Each row comes from the steps of one path. Every step used is in the known rows, and no mark comes twice. Write the path behind each row, first mark first.
Known rows:
mani -> rutorig -> rega -> fotu -> somog -> pazib -> metip -> totat -> mevu: [ 2.28 -1.13  2.92 -1.86 -0.10  2.85  2.17 -1.71 -2.20  0.14  2.85  2.96
  1.79  3.16 -0.23  0.25  0.40 -0.71  0.44 -2.48 -1.42 -3.33 -3.89  2.43
 -3.30 -0.01  0.84  0.93 -5.30 -5.96 -0.05  0.40  0.17 -0.05  0.48 -2.49
 -0.45 -0.96 -0.95  5.27  5.38]
somog -> mevu -> nutagub -> fotu: [ 3.28  2.70 -0.17 -0.95  0.57 -0.36  1.23 -1.31 -1.68  0.72  2.21 -0.04
 -0.31 -3.21 -3.10  3.14  0.29 -0.56 -0.67  1.34  0.31 -1.05  1.20 -1.14
  2.21 -0.39  1.60  0.53 -2.76 -0.10  1.45 -0.46 -0.19 -1.83  1.52 -0.78
 -2.02 -0.36  0.11 -2.40  0.47]
nutagub -> mevu -> rega -> fotu -> somog -> pazib: [ 6.65  1.66  0.24 -3.24 -0.92  1.22  0.94 -0.51 -1.65 -1.02  0.37  2.16
  1.49 -0.69  0.24  0.48  1.15 -3.42 -0.02  0.31  0.85  0.74  0.37  0.34
 -1.47 -1.01 -0.10  3.22 -4.27 -3.78  2.15  3.28 -3.82 -2.18  0.36 -1.82
 -3.28 -1.28  0.06  1.42  0.45]
nutagub -> totat -> mevu -> rega -> fotu -> somog: [ 2.86 -0.05  0.31 -0.82 -1.82 -0.96  1.44 -2.82 -2.13 -1.49  2.13  0.95
 -0.48 -1.47 -1.12 -0.23  2.01 -3.41  2.72  1.78  0.51 -0.90 -0.15  0.89
 -0.81 -0.28  1.90  1.22 -5.17 -3.58  0.16  4.06 -1.60 -0.31  1.05 -0.04
 -2.87  1.38  1.76  4.62  1.05]
rutorig -> pazib -> mani -> metip -> somog -> mevu -> rega -> totat: [ 2.93  2.02 -2.30 -3.29  2.84 -0.61  5.26 -0.91  1.00  2.43  3.02  0.58
 -0.95 -2.02 -3.26 -0.98 -1.74 -0.74 -0.51 -0.27 -1.86 -1.03 -1.38  0.64
  3.00  0.27 -0.59  2.23 -2.98 -3.39  3.99  1.52 -3.10  0.01  0.73 -3.51
 -0.19 -2.53 -0.28 -0.76 -0.56]
pazib -> mani -> metip -> totat -> mevu -> fotu: [ 0.65  2.13  0.62 -1.04  0.34 -2.10  1.61 -2.41 -0.44  2.82  3.17  0.05
 -0.96  1.06 -3.44  1.04 -2.81  0.02  0.34  0.11 -1.95 -2.22 -1.28 -0.58
  1.69  2.07  0.13  1.08 -2.25 -2.47  1.09 -0.19 -0.02  0.80  0.23 -0.47
  0.45  0.42 -0.28  1.59  1.32]
pazib -> mani -> rutorig -> nutagub -> mevu: [ 4.07 -0.61  2.83  0.64  0.96 -0.95  3.23  0.15 -2.25  1.23 -0.12  2.10
 -2.29  1.92  0.40  0.55 -2.67  1.01 -1.28 -0.49  0.86 -0.18 -0.76 -0.05
 -2.19  0.54  1.21  0.01 -1.85  0.59  1.56 -2.44 -2.07  0.10 -0.21 -0.07
 -0.64 -0.52 -0.45 -2.92  0.30]
rutorig -> nutagub -> fotu -> somog: [ 3.24  0.23  1.10  0.39 -0.07  0.43  3.41  0.08 -0.67 -2.11  0.37  0.51
 -0.09 -1.78  1.53  1.22 -0.48 -1.49  1.44  2.39  2.29 -0.31  0.37  0.76
 -0.51 -1.44  0.70  0.02 -2.12 -0.67  0.11  1.38 -0.97  1.73 -0.53 -1.70
 -0.97  0.68  2.78 -0.51  1.68]
metip -> mani -> rutorig -> rega -> fotu -> somog: [ 1.60 -1.27  2.46 -2.32 -0.11  0.07  2.05  1.04 -2.42 -0.03 -1.03  0.93
  1.94  1.33  1.39  0.46 -1.82 -1.83  1.49  0.79  0.03 -1.52 -2.16  2.56
 -3.61 -1.34  0.68  1.11 -2.88 -1.72 -1.15  0.03 -2.60  0.40  0.21 -2.51
  0.18 -1.62  3.23  1.08  1.41]
mevu -> rega -> fotu -> somog -> mani -> metip -> totat: [ 1.77  1.23  1.50 -1.84  1.68 -1.22  2.00 -1.40  2.29  1.51  1.59  0.61
  0.44  0.38 -1.17 -0.43 -1.18 -4.93  2.06  0.15 -1.61 -2.08 -0.86 -0.39
 -0.22  0.54 -0.65  2.05 -3.19 -3.90  0.32  2.63 -2.55 -0.96 -0.60 -2.13
 -2.41 -0.09  2.21  2.28 -0.92]
pazib -> mani -> metip -> totat -> mevu -> somog: [-0.02 -1.27 -0.62  0.47 -0.04 -2.17  2.02 -3.15  0.87  3.32  3.13  0.89
 -1.79  0.59 -4.56 -0.14 -0.70 -1.22  0.22 -1.17 -1.38 -1.16 -2.16  0.06
  1.40  1.70  1.82  1.79 -3.25 -1.90  2.06 -1.31  0.73  1.41 -0.31  0.14
  1.23  2.49 -1.59  0.65  0.70]
nutagub -> fotu -> somog -> mani -> rutorig: [ 1.20  1.44  2.89 -0.72  1.78 -0.84  3.38 -0.50  1.09 -0.91  1.14 -0.54
  2.66 -1.10  0.49  1.58 -1.48 -3.80  2.74  0.72  0.33 -0.98 -0.64  1.11
  0.38 -0.91  1.79 -0.14 -3.56 -1.95 -1.57 -0.26 -2.63  0.22  0.46 -3.00
 -2.52 -0.50  1.77  0.05  0.61]
rutorig -> rega -> mevu -> fotu -> somog -> mani -> metip -> totat: [ 2.71  2.89  1.64 -1.24  2.74  1.43  5.17 -0.61 -0.19  2.88  2.30  1.07
 -0.15 -0.37 -1.72  1.53 -3.63 -2.64  3.89  0.13 -1.59 -2.33 -3.50  0.49
  1.45  0.24  2.11 -0.39 -1.50 -2.97  2.94  0.59 -2.01  1.15 -0.74 -2.89
 -2.05 -0.01  0.37  3.51  0.93]
rutorig -> pazib -> mani -> metip -> nutagub -> totat -> mevu -> rega -> fotu -> somog: [ 3.89 -0.72 -1.52  0.30  0.85 -2.06  4.38 -0.99 -1.32 -1.41  3.16  1.14
 -1.12  0.24 -1.88 -1.50 -0.45 -2.60  2.20  1.06  0.94 -2.47 -0.79 -0.57
  0.17 -0.30  1.37  3.80 -5.19 -2.47  2.42  4.05 -1.71  1.32  1.18 -2.25
 -2.29  0.07  1.79  2.98 -0.58]
rega -> totat -> mevu -> fotu -> somog -> metip -> mani: [ 0.32  2.07 -0.19 -1.14 -1.28 -0.70  3.88 -2.24 -0.11  0.72  0.18  0.46
 -2.09 -2.15 -3.18 -0.24  0.52 -0.37  2.99 -0.77 -0.54 -1.43  0.01  2.17
  1.72 -0.63  0.23  1.98 -3.66 -1.67 -0.64  2.84 -2.07  0.30  0.47 -2.10
 -0.43  2.62  3.84  4.41  0.96]
mani -> rutorig -> nutagub -> totat -> mevu -> rega -> fotu -> somog: [ 4.24 -1.19  2.20  0.02 -0.25 -2.17  3.25 -2.58 -4.42 -0.57  2.16  2.16
 -2.24 -0.96  1.05 -0.49  1.99 -2.09  0.82  1.16  1.14 -1.17  0.21  1.16
 -2.74  0.00  2.25  1.09 -5.44 -3.23 -1.20  2.45 -1.25 -0.46  1.72 -0.18
 -3.38  1.12  3.60  2.68  1.64]
somog -> mani -> rutorig -> pazib -> metip -> totat -> mevu: [-2.86 -1.21  1.05  2.45  2.27  0.59  2.71 -1.31  2.33  2.54  2.62  2.59
 -0.16  2.42 -1.77 -1.23 -0.37  2.82  0.13 -4.07 -1.60 -3.63 -3.99  0.49
  0.46  0.88  2.00  0.10 -2.13 -3.66  0.18 -1.82  1.25 -0.14 -0.35 -2.68
 -0.59 -0.29 -3.11  2.79  4.87]
mevu -> rega -> fotu -> somog -> mani -> rutorig -> nutagub -> totat: [ 3.30  0.04  3.47  0.15  2.58 -2.69  4.26 -2.04 -1.09  0.14  0.41  2.39
 -1.33 -1.32  2.27 -0.31  0.34 -4.67  1.91  1.23  1.47 -1.13  0.30  0.36
 -1.16 -0.31  2.21  1.51 -4.44 -4.46 -1.10  1.35 -3.72  0.12  0.76 -2.65
 -4.22 -0.23  4.16  1.15 -0.84]
fotu -> somog -> mani -> metip -> totat -> mevu: [-0.37 -0.02  1.15  0.56  1.12 -0.83  3.66 -1.18  2.14  0.85  3.76  0.07
 -1.25  0.11 -2.73  0.03 -1.00 -1.12  2.96 -1.29 -0.79 -2.09 -2.52  0.55
  0.33  0.55  1.54  0.06 -3.02 -1.43  0.31  0.75  1.19  0.50 -0.80 -0.39
  0.09  2.48  0.07  3.01  1.48]
metip -> nutagub -> fotu -> rega -> totat -> mevu -> somog: [ 2.74 -0.76 -1.52  0.65 -1.07  1.51  2.57 -1.80 -1.92 -1.48  2.32 -0.82
 -2.61 -3.26 -2.35  2.98  1.69 -3.39  1.48 -1.34  0.91 -3.14 -0.20  0.15
  1.58 -1.78  5.24  1.75 -4.69 -1.71  0.55  2.76  1.28  2.73  0.00 -2.54
 -0.14  1.65  0.63  3.21 -0.68]
nutagub -> fotu -> somog -> mevu: [ 3.05  2.71  0.11 -2.13 -0.39  0.57  3.97 -1.58 -0.42 -1.57  2.89 -1.56
  1.25 -2.99 -1.29  1.93 -0.17 -2.34  2.32  2.28  1.14 -0.38 -0.09  1.20
  0.63 -0.80  1.08 -0.49 -3.72 -1.15  0.80  0.61 -1.58 -0.23  0.92 -1.99
 -1.84  0.03  0.41  0.12  2.27]
rutorig -> nutagub -> metip -> somog: [ 2.84 -1.01  1.02  2.57  0.49  0.96  1.99 -0.82 -0.45  1.76 -0.49  1.44
 -1.91 -0.44 -0.65 -1.50  1.12  2.30 -2.27 -0.41  1.36  0.10  0.69 -1.85
 -2.70  0.31  0.61  0.94  0.19 -1.14  3.40  1.61  0.86  0.80  0.15 -0.43
  1.63  0.69  1.40 -2.67 -0.78]
somog -> pazib -> mani -> metip: [ 1.33  1.12 -1.02 -2.83  1.95 -1.14  1.96  0.73  0.81  1.13  1.49  0.40
  1.35  1.14 -0.77  0.09 -1.21 -1.71 -0.83 -0.92 -1.24  0.61  0.40 -0.27
  0.94  0.60 -2.41  2.33 -1.60 -2.06  0.81 -0.72 -1.79  0.71  0.20 -2.51
  0.23 -0.74 -0.51 -1.42 -1.44]
mani -> metip -> nutagub -> mevu -> somog: [ 4.28  0.04 -0.97  3.55  1.18  0.04  2.88 -1.29 -0.50  1.93  1.33  0.06
 -2.49  0.33 -3.16 -0.21  1.48  0.13 -0.59 -1.52  0.38 -1.22  0.79 -1.37
 -0.55  0.33  1.71  2.31 -1.07  2.53  3.04 -0.32 -0.14 -1.03  2.36  1.12
 -0.24  2.00  0.43 -2.78 -2.84]
totat -> mevu -> nutagub -> metip: [ 2.35 -0.86  0.28  2.85 -0.76  0.04 -0.75 -1.06 -2.16  1.43  1.04  2.67
 -1.88  0.00 -4.56 -0.13  2.82  2.56 -1.57 -0.93 -0.01  1.06  0.68 -2.81
  0.14  0.26  1.52  0.99 -1.59  0.26  4.07  1.55  1.84 -1.67  0.45  1.28
 -1.44  2.74 -0.45  0.66 -0.54]
fotu -> somog -> mani -> metip: [ 0.54  1.02  1.05  0.39  2.76 -0.68  3.87  0.53  2.67  0.02  1.46  0.01
  0.94 -0.42 -1.16 -0.59 -0.28 -2.57  2.76  0.19 -0.32  0.22 -0.38  0.18
  0.88 -0.52 -0.63  0.30 -1.87 -0.35  1.07  0.10 -2.07  0.39 -0.58 -2.04
 -1.27  1.63  2.22  0.85 -1.43]
rega -> fotu -> somog -> metip -> mani: [ 0.36 -0.04  0.34 -1.82 -1.07 -0.36  1.66 -0.62  1.09  0.44 -1.76 -0.37
  0.69 -0.02 -0.92 -1.71  0.47 -2.11  1.59 -0.54 -0.12 -1.20  1.05  1.08
 -2.52 -0.65 -1.91  2.82 -2.78 -0.70 -1.14  1.77 -2.67 -0.30 -0.26 -2.22
  0.15  1.51  4.02  1.07 -0.37]
rutorig -> rega -> fotu -> somog -> metip -> totat -> mevu: [ 1.92 -1.20  2.23 -1.64 -0.65  0.90  1.65 -2.41 -1.62  1.07  1.45  1.41
  0.33  1.44 -1.04 -1.09 -0.32 -1.78  2.36 -1.41 -1.01 -1.29 -1.94  1.45
 -2.66 -0.79  1.39  0.82 -3.02 -3.00  0.45  1.68  1.27  0.33 -1.16  0.31
 -0.69  1.41 -0.07  5.44  2.95]
fotu -> somog -> metip -> mani -> rutorig: [ 0.43 -0.58  1.76 -0.54  0.07 -2.00  3.29 -0.34  1.00  1.73 -1.80 -0.81
 -0.15  1.53 -1.05 -2.35 -0.72 -0.32  1.23 -1.97 -0.31 -0.29 -0.29  2.08
 -2.57 -0.72 -0.91  1.14 -1.90  0.32 -2.46  0.05 -2.75 -1.54  2.17 -0.90
 -0.78  1.80  2.80 -0.38 -0.38]
mani -> rutorig -> pazib -> somog -> metip -> nutagub -> fotu: [ 2.69 -0.56 -0.50  0.04  3.59 -0.56  3.48 -2.21 -0.02  0.36  0.25 -1.30
  0.81  0.27 -0.18 -1.38 -1.46  0.04  0.03 -3.40  0.44 -2.36  0.91  0.16
 -0.26 -1.35  1.29  2.98 -2.67 -0.42 -1.59  0.03 -0.72  0.15  1.99 -2.26
 -2.40 -0.73  0.32 -1.50  0.18]
metip -> totat -> mevu -> somog -> pazib -> mani -> rutorig -> rega -> fotu: [ 1.96 -1.95  1.36 -3.52  0.40 -1.09  0.95 -3.08 -3.35  2.84  2.71  3.69
  1.14  0.53 -0.47  1.59 -0.94 -3.50 -1.28 -1.83 -0.72 -1.22 -3.25  1.26
 -0.46  0.59  4.13  3.70 -5.39 -6.75  0.77 -2.30  0.46  1.75 -0.82 -2.63
  0.32 -1.96 -2.59  1.91  2.96]
pazib -> somog -> mani -> metip: [ 0.02  0.27 -0.54 -0.70  4.30 -0.60  3.25 -1.39  2.66  1.18  1.63 -0.19
  0.36 -0.99 -2.31 -0.01 -1.06 -2.21  1.85 -1.54 -1.07 -0.53 -0.14 -0.31
  1.49 -0.11  0.10  1.01 -2.93 -0.76  0.80 -1.31 -1.84  1.09 -1.46 -2.09
 -0.92  1.22  0.75 -0.13 -1.68]
metip -> nutagub -> mevu -> rega -> fotu -> somog -> mani: [ 5.21  0.89  0.65  0.23  0.23  0.17  2.52 -0.20 -0.33 -1.31  0.45  1.94
 -1.46 -1.33 -1.69  0.90 -0.62 -4.60  1.73  0.70  1.79 -2.09 -0.52 -2.10
 -1.14 -1.06  3.50  2.47 -4.29 -0.48  2.72  3.29 -2.47 -1.39 -0.84 -1.49
 -3.47 -1.04  1.36  0.94 -2.27]
mani -> rutorig -> rega -> fotu -> somog: [ 3.07 -0.70  3.72 -1.94  0.98  0.90  1.34  0.13 -3.18 -0.97  0.14  1.16
  2.78  1.35  2.34  0.05 -0.69 -2.56  1.30  0.93 -0.13 -0.32 -1.36  2.03
 -2.89 -1.21  0.50  0.21 -2.68 -2.04 -0.01 -0.14 -2.00  0.24  0.08 -1.52
 -1.49 -1.54  2.47  2.42  1.27]
rutorig -> rega -> totat -> mevu -> fotu -> somog: [ 2.76  1.57  1.45 -1.05 -0.03  1.49  3.37 -1.27 -3.21 -1.41  1.79  2.35
 -0.36 -1.96 -0.74  1.77 -0.36 -1.22  3.53  1.67  0.12 -0.07 -2.32  2.39
  2.51 -1.67  2.62 -0.38 -3.08 -3.02  2.18  2.15 -1.02  1.93 -0.77 -1.51
 -1.35  0.13  1.76  6.54  2.43]

Write each row's path:
[ 2.99 -1.06  1.37  0.65 -0.33 -0.61  2.81 -2.61 -0.57  1.51  1.97  4.26
 -2.79 -0.89 -1.76 -0.68  1.09 -2.45  0.65  0.11  0.97 -0.56 -1.16 -2.26
 -1.71  0.50  2.85  2.01 -4.30 -4.92  3.29  3.84  0.42  0.14 -2.68 -2.00
 -2.99  1.45  0.84  3.43  1.42] : rutorig -> nutagub -> metip -> totat -> mevu -> rega -> fotu -> somog -> mani
[ 4.07  1.62  3.92 -2.76  0.96 -0.08  4.57 -2.27 -2.07  3.51 -0.03  1.12
 -0.28  2.09 -1.75 -0.25 -5.30 -2.55  2.64 -1.06 -1.66 -1.44 -3.67  1.59
 -0.43  0.39  1.94 -0.15 -2.66 -3.17  1.80 -0.42 -3.65  0.43  0.58 -1.84
 -2.92 -0.28 -0.63  3.27  1.24] : pazib -> mani -> rutorig -> rega -> mevu -> fotu -> somog -> metip -> totat
[ 4.38 -0.12  0.75 -1.28  0.40 -2.09  2.55 -0.74 -2.58  4.86 -1.89  2.21
 -2.30  1.54 -0.53 -1.47  0.35 -0.21 -2.52 -2.14 -1.28 -0.91  2.10 -0.45
 -4.83  0.13 -0.80  2.91 -2.13 -0.60 -1.06  0.64 -3.19 -3.66  1.38 -0.56
 -2.91 -0.08  2.66 -2.95 -0.75] : somog -> metip -> mani -> rutorig -> nutagub -> mevu -> rega -> fotu
[ 0.54 -1.70  1.05  2.95  1.76 -3.97  4.91 -3.58  0.07  5.05 -1.86  1.03
 -3.66 -0.09 -0.39 -2.40  1.73  0.17 -0.11 -2.50  0.84 -0.56  1.37  1.45
 -1.34  0.19  1.70  2.57 -1.41 -1.72 -2.40 -1.94 -2.06  0.21  3.54 -0.73
 -0.63  3.33  2.92 -3.04 -1.27] : mevu -> somog -> metip -> mani -> rutorig -> nutagub -> totat
[ 4.78 -0.16 -2.22 -0.51  1.45  0.45  5.29 -0.98 -0.97  1.36  2.11 -0.89
 -2.98 -0.85 -2.51  1.01 -0.23 -4.40  1.12 -2.79  0.79 -2.60 -0.64 -0.83
  0.62  0.02  3.18  3.36 -4.24 -2.80  2.77  0.98 -2.18  3.02  1.89 -4.17
 -0.58  1.77 -1.17  0.29 -4.13] : fotu -> rega -> mevu -> somog -> pazib -> mani -> metip -> nutagub -> totat
[ 3.11 -0.16 -0.30 -3.87 -2.12 -0.19 -0.02 -1.97 -1.58 -0.63  2.68  1.99
 -0.13 -1.00 -0.53  0.59  0.72 -3.17 -0.01 -0.49  0.26 -1.47 -1.65  0.68
 -0.91  0.05  1.47  3.21 -5.19 -5.67 -0.31  4.01  0.35 -0.93 -0.31 -1.31
 -1.53 -0.75 -0.56  4.23  3.03] : metip -> totat -> mevu -> rega -> fotu -> somog -> pazib
[ 1.80 -1.29 -0.14 -1.78  1.43  0.35  2.67 -1.96 -3.73  1.63  2.64  3.54
 -0.25 -1.45 -0.05  1.28  2.33 -1.52 -0.39 -2.69 -0.96  0.72 -1.93  2.83
  1.71 -0.83  3.75  1.90 -3.71 -4.53  0.14 -1.09  0.75  0.93  0.71 -1.85
 -0.70 -0.42 -1.19  2.93  1.84] : mani -> rutorig -> rega -> totat -> mevu -> somog -> pazib
[ 4.11  0.43  0.76  0.56  0.05 -1.71  2.59 -3.00 -0.44 -0.50 -0.56 -0.38
 -1.90  0.07 -1.01 -2.35  1.18 -4.35  2.40 -0.15  0.95 -1.97  1.81 -0.71
 -1.71 -0.66  0.75  2.83 -3.19 -1.74 -0.67  4.80 -2.34 -1.14  2.93  0.04
 -3.70  1.22  3.33  2.26 -3.35] : mevu -> rega -> fotu -> somog -> metip -> nutagub -> totat
[ 1.53  1.46  2.96  2.23  3.03 -2.75  4.70 -3.43 -2.03  2.54  2.66  1.51
 -2.50 -3.54 -0.36  1.24  0.12  0.30  0.05 -0.04  1.35 -3.07 -0.21 -0.33
  0.37  0.66  5.24  1.02 -3.55 -3.94 -0.68 -0.80  0.32  1.36  1.95 -1.49
 -0.01 -0.06  2.88 -0.62  0.93] : metip -> somog -> mani -> rutorig -> nutagub -> totat -> mevu -> fotu
[ 3.53 -0.67  4.18  2.49  3.85 -0.27  1.69 -0.29 -0.87  4.10 -0.71  3.34
  0.45  0.55 -2.99 -0.04 -0.66  0.29 -1.35 -1.53 -0.41  0.13 -1.50 -2.31
 -0.79 -0.99  3.78  0.81 -1.07 -2.39  4.35 -0.49 -0.63 -1.14  1.16 -0.95
 -1.18 -0.94  0.26 -2.18 -2.68] : mevu -> nutagub -> metip -> somog -> mani -> rutorig -> rega
[ 0.82  0.26 -0.55 -0.58  0.81  0.46  3.88  0.64 -0.01  1.91 -0.08  1.61
  0.23  1.09  0.35  1.41  0.18  1.07 -2.19 -1.64 -0.48 -3.16  0.11  0.93
 -2.08 -0.03 -1.17  1.75 -2.63 -3.05 -2.76 -0.80 -1.77 -0.09  1.90 -4.69
  0.22 -1.31  1.67 -3.46  2.68] : somog -> pazib -> metip -> mani -> rutorig -> nutagub -> fotu
[ 2.14 -1.29  0.14  1.18 -1.68  1.42  0.94  0.33 -1.39  1.17 -0.65  1.32
 -3.97 -0.03 -4.63  1.15  1.36  1.85  0.17 -2.67 -0.27 -1.25 -0.57 -0.96
 -0.14 -1.23  1.82  1.49 -2.88 -1.59  2.90  3.64 -0.14  0.22 -0.26 -2.01
  0.36  3.11  0.80  3.04 -1.53] : fotu -> rega -> totat -> mevu -> nutagub -> metip -> mani
[ 2.12 -0.76 -0.87 -1.04  2.85 -1.58  3.34 -1.10 -1.01  1.80  0.61  1.25
 -1.78 -2.24 -2.92  0.49 -1.53  3.07 -1.36 -1.94  1.54 -1.62 -1.80  0.96
  1.45 -1.00  2.51  2.92 -4.33 -0.54  1.29 -2.62 -1.94 -1.25  1.36 -2.83
 -0.77 -0.83  0.01 -2.84  1.93] : metip -> mani -> rutorig -> pazib -> somog -> mevu -> nutagub
[ 4.09  0.00 -0.76  0.65 -0.32 -1.49  3.11 -2.03 -2.44 -1.24  3.53 -0.43
 -2.30 -0.31 -2.35 -0.53  1.89 -2.94  2.17  0.84  0.09 -3.11  0.81 -0.58
 -1.80  0.24  1.24  2.26 -4.87 -0.85 -0.02  4.94 -0.15 -0.72  2.83  0.53
 -2.38  1.68  3.54  2.98 -1.67] : mani -> metip -> nutagub -> totat -> mevu -> rega -> fotu -> somog
[ 0.85  2.39  1.48 -0.58  2.44 -0.91  2.52 -1.35  0.47  3.23  3.08 -0.73
 -0.61 -0.24 -2.39  1.53 -1.32 -1.56  1.48 -1.77 -1.54 -2.23 -1.10 -1.16
  1.38  0.02  1.98  0.57 -2.07 -4.35  0.77  0.30  0.11  0.82 -0.60 -2.72
 -1.23  1.26 -0.31  3.72  0.48] : somog -> mani -> metip -> totat -> mevu -> fotu -> rega
[ 5.52  2.21  1.25 -2.84  0.99 -0.72  6.35 -1.97 -2.88 -0.42  2.76  0.73
 -2.34 -3.15  0.30  1.84 -0.21 -2.89  0.99  1.60  0.33 -0.82  0.07  2.17
  0.66 -0.61  1.29 -0.27 -4.92 -2.65 -0.58  1.93 -2.95 -1.11  1.79 -2.59
 -4.21 -0.96  2.91  0.28  1.61] : mani -> rutorig -> nutagub -> fotu -> somog -> mevu -> rega -> totat
[ 4.77 -0.06  2.82 -0.11  1.50 -0.93  0.37 -0.83 -0.79  2.43 -0.47  2.37
  0.32  0.79 -3.06 -0.16 -0.68  0.57 -3.82 -2.10  0.30 -0.02 -0.17 -2.11
 -0.60  0.51  0.93  3.58 -3.16 -3.33  3.57  0.26 -1.76 -1.01  2.34 -1.85
  0.41 -1.18 -0.10 -3.82 -2.72] : mevu -> nutagub -> metip -> somog -> pazib -> mani -> rutorig
[ 3.13  2.28  0.59 -3.55  1.08 -0.93  2.14 -1.13 -0.87  2.35  3.02 -0.30
  0.15  0.94 -1.93  1.77 -2.50 -1.76 -0.29 -1.83 -1.08 -1.38 -1.34 -0.47
  1.28  0.21  0.42  2.50 -3.39 -6.18  1.25  0.52 -0.94  1.61  0.05 -3.66
 -0.24 -0.10 -1.78  2.99  0.95] : somog -> pazib -> mani -> metip -> totat -> mevu -> fotu -> rega
[ 3.31  0.94 -1.86 -3.64  0.91  0.59  4.02 -1.58 -0.48  0.71  3.58  0.01
  1.01 -2.08 -2.62  2.76  1.01 -5.20  1.05 -1.80 -1.60 -0.40  0.25  1.29
  3.16 -1.14  1.06  3.25 -6.26 -5.76  1.51  1.07 -2.26  3.23 -0.56 -5.54
 -0.49  1.41 -0.46  2.62 -0.49] : nutagub -> fotu -> rega -> totat -> mevu -> somog -> pazib -> mani -> metip
[ 2.80  1.03 -0.41 -1.30  4.08  1.74  5.21 -0.90  1.88 -1.54  1.93 -2.83
 -1.31 -1.76 -1.90  2.93 -2.48 -4.80  3.67 -2.54 -0.60 -4.53  0.15 -0.25
  1.67 -1.84  2.06  1.51 -4.81 -1.80 -0.37  2.29 -1.90  3.27 -1.05 -4.94
 -0.81  0.47  2.06  1.88 -3.60] : pazib -> somog -> mani -> metip -> nutagub -> fotu -> rega -> totat
[ 0.45 -1.88 -0.88  1.52  1.25 -0.59  3.93 -0.80  0.38  3.51 -0.86  3.88
 -1.74  0.14 -0.92 -0.67  2.61  0.91 -3.05 -2.57  0.62 -1.24 -0.75  0.89
 -0.92  0.04  0.52  3.16 -2.93 -3.18 -0.21 -2.59 -1.96  0.23  1.54 -4.25
  0.45  0.68  1.52 -3.02  1.43] : mevu -> somog -> pazib -> metip -> mani -> rutorig -> nutagub
[-1.74 -1.96  0.48  1.99  2.36 -2.03  2.30 -2.73  1.06  3.38  2.61  2.74
 -0.60 -1.11 -0.84 -0.66  0.47  0.45 -0.19 -3.18  0.29 -1.26 -3.24  0.73
  2.28  0.38  5.21  2.38 -2.50 -4.12  0.54 -2.66  1.71  0.77 -0.46 -2.19
 -0.66  0.33 -2.73  1.33  3.54] : metip -> totat -> mevu -> somog -> mani -> rutorig -> pazib
